Below is a small trained network, with its code and all its weights. Each question gives an input and a class and asks what happens when units are switched off, that is, made to give their printed mean instead of their output.

import numpy as np


def w(rows, s, z=0):
    codes = np.array(rows[::2]) - 128.0
    scale = np.full(codes.shape[1], s)
    scale[-1] = z or s
    return codes * scale


def f(y):
    return np.maximum(y, 0)


def log_softmax(a):
    a = a - a.max(-1, keepdims=True)
    return a - np.log(np.exp(a).sum(-1, keepdims=True))


def net(x, mask):
    res = np.array(x, float).reshape(1, 5) / 4 @ E
    y = f(res @ A[0][:, :-1].T + A[0][:, -1])
    res = res + np.where(mask, y, B[0][:, -1]) @ B[0][:, :-1]
    return log_softmax(res[-1] @ U[:, :-1].T + U[:, -1])


A, B = {}, {}
E = w([
[129,123,129,132,128,127],'x0',
[117,113,232,113,189,150],'x1',
[176,84,190,102,88,20],'x2',
[129,125,127,130,129,127],'x3',
[247,223,137,165,117,158],'x4',
],0.013)
A[0] = w([
[145,178,209,107,94,125,43],'neuron 0',
[203,167,167,178,138,133,129],'neuron 1',
[194,119,158,76,63,40,52],'neuron 2',
[138,123,208,123,216,178,77],'neuron 3',
[54,83,71,124,107,146,12],'neuron 4',
[221,189,170,125,125,142,20],'neuron 5',
[162,149,147,120,70,8,177],'neuron 6',
[124,132,169,182,107,127,138],'neuron 7',
[69,88,207,103,164,30,131],'neuron 8',
[159,206,50,128,105,206,148],'neuron 9',
[113,49,225,81,112,73,94],'neuron 10',
[77,136,126,124,166,199,201],'neuron 11',
[77,111,66,138,72,92,157],'neuron 12',
[53,143,131,159,165,204,37],'neuron 13',
],0.012,0.011)
B[0] = w([
[185,48,134,148,131,175,162],'neuron 0',
[89,185,51,46,143,114,213],'neuron 1',
[30,254,16,76,151,83,199],'neuron 2',
[51,171,40,73,190,85,206],'neuron 3',
[145,228,27,94,118,31,167],'neuron 4',
[85,101,128,124,229,161,193],'neuron 5',
[96,94,156,140,200,171,229],'neuron 6',
[118,132,94,135,59,142,153],'neuron 7',
[168,75,124,176,89,171,247],'neuron 8',
[239,126,216,143,13,80,238],'neuron 9',
[171,76,193,180,85,124,238],'neuron 10',
[116,235,85,81,137,87,235],'neuron 11',
[26,145,112,54,244,168,188],'neuron 12',
[52,41,179,98,224,213,188],'neuron 13',
],0.0095,0.016)
U = w([
[91,191,75,96,152,50,99],'0',
[67,81,125,106,223,166,251],'1',
[217,72,197,171,9,122,20],'2',
],0.011,0.0016)

Each question gives the input, the list of numbers given to net, and the class t.
The units are the neurons (one row each of A and B). Each row of codes is followed by its name. A weight is (code - 128) times the scale printed after its matrix; where a second scale follows, it is the last column's (A, B and U).
mask holds one flag per neuron, in row order. A switched-off neuron (its flag False) gives its mean, the last column of its row in B, instead of its output. The means were averaged over made-up inputs and are rounded, as every weight is.
A unit's drop is (log p(t) with every unit on - log p(t) with that unit switched off) / (log p(t) with every unit on - log p(t) with every unit switched off).
The circuit of an input: a set's keep is (log p(t) with only the set's units on - log p(t) with every unit switched off) / (log p(t) with every unit on - log p(t) with every unit switched off). Starting from the 12 units with the biggest drops (on a tie, the unit counted first), units are removed one at a time, each time the one whose removal leaves the highest keep (on an exact tie, the one counted first), for as long as the keep stays at least 0.8.
units of the circuit, in order: the units of the circuit, biggest drop first
top k neurons: the k neurons with the biggest drops, biggest first
drop when u is switched off: that unit's drop, to one decimal
input [6,8,8,-5,8], class 1: units of the circuit, in order : (neuron 5)
input [7,-7,6,4,0], class 1: top 3 neurons : (neuron 6; neuron 11; neuron 12)
input [8,-1,-8,-5,-7], class 0: top 2 neurons : (neuron 4; neuron 11)
input [-3,-4,-5,2,1], class 2: top 3 neurons : (neuron 9; neuron 2; neuron 3)
input [5,1,8,1,-3], class 2: top 2 neurons : (neuron 10; neuron 8)
input [3,-2,8,5,-1], class 1: top 2 neurons : (neuron 6; neuron 2)
input [-1,4,-7,-7,1], class 0: top 3 neurons : (neuron 11; neuron 6; neuron 9)
input [-8,-5,1,-6,-3], class 1: top 4 neurons : (neuron 11; neuron 12; neuron 2; neuron 9)
input [2,-7,7,8,-4], class 1: top 2 neurons : (neuron 6; neuron 12)
input [2,0,-8,2,4], class 2: top 2 neurons : (neuron 9; neuron 2)
input [-5,-3,7,0,-1], class 1: top 2 neurons : (neuron 6; neuron 11)
input [8,0,-6,0,0], class 0: top 2 neurons : (neuron 11; neuron 10)
input [8,4,4,-1,6], class 1: top 2 neurons : (neuron 5; neuron 11)
input [3,-4,7,1,-2], class 1: units of the circuit, in order : (neuron 6)
input [0,-3,-8,1,-7], class 0: drop when neuron 4 is switched off : 2.6
input [5,-6,-5,2,8], class 2: drop when neuron 5 is switched off : 0.0
input [-2,6,1,4,-8], class 2: drop when neuron 10 is switched off : 0.4
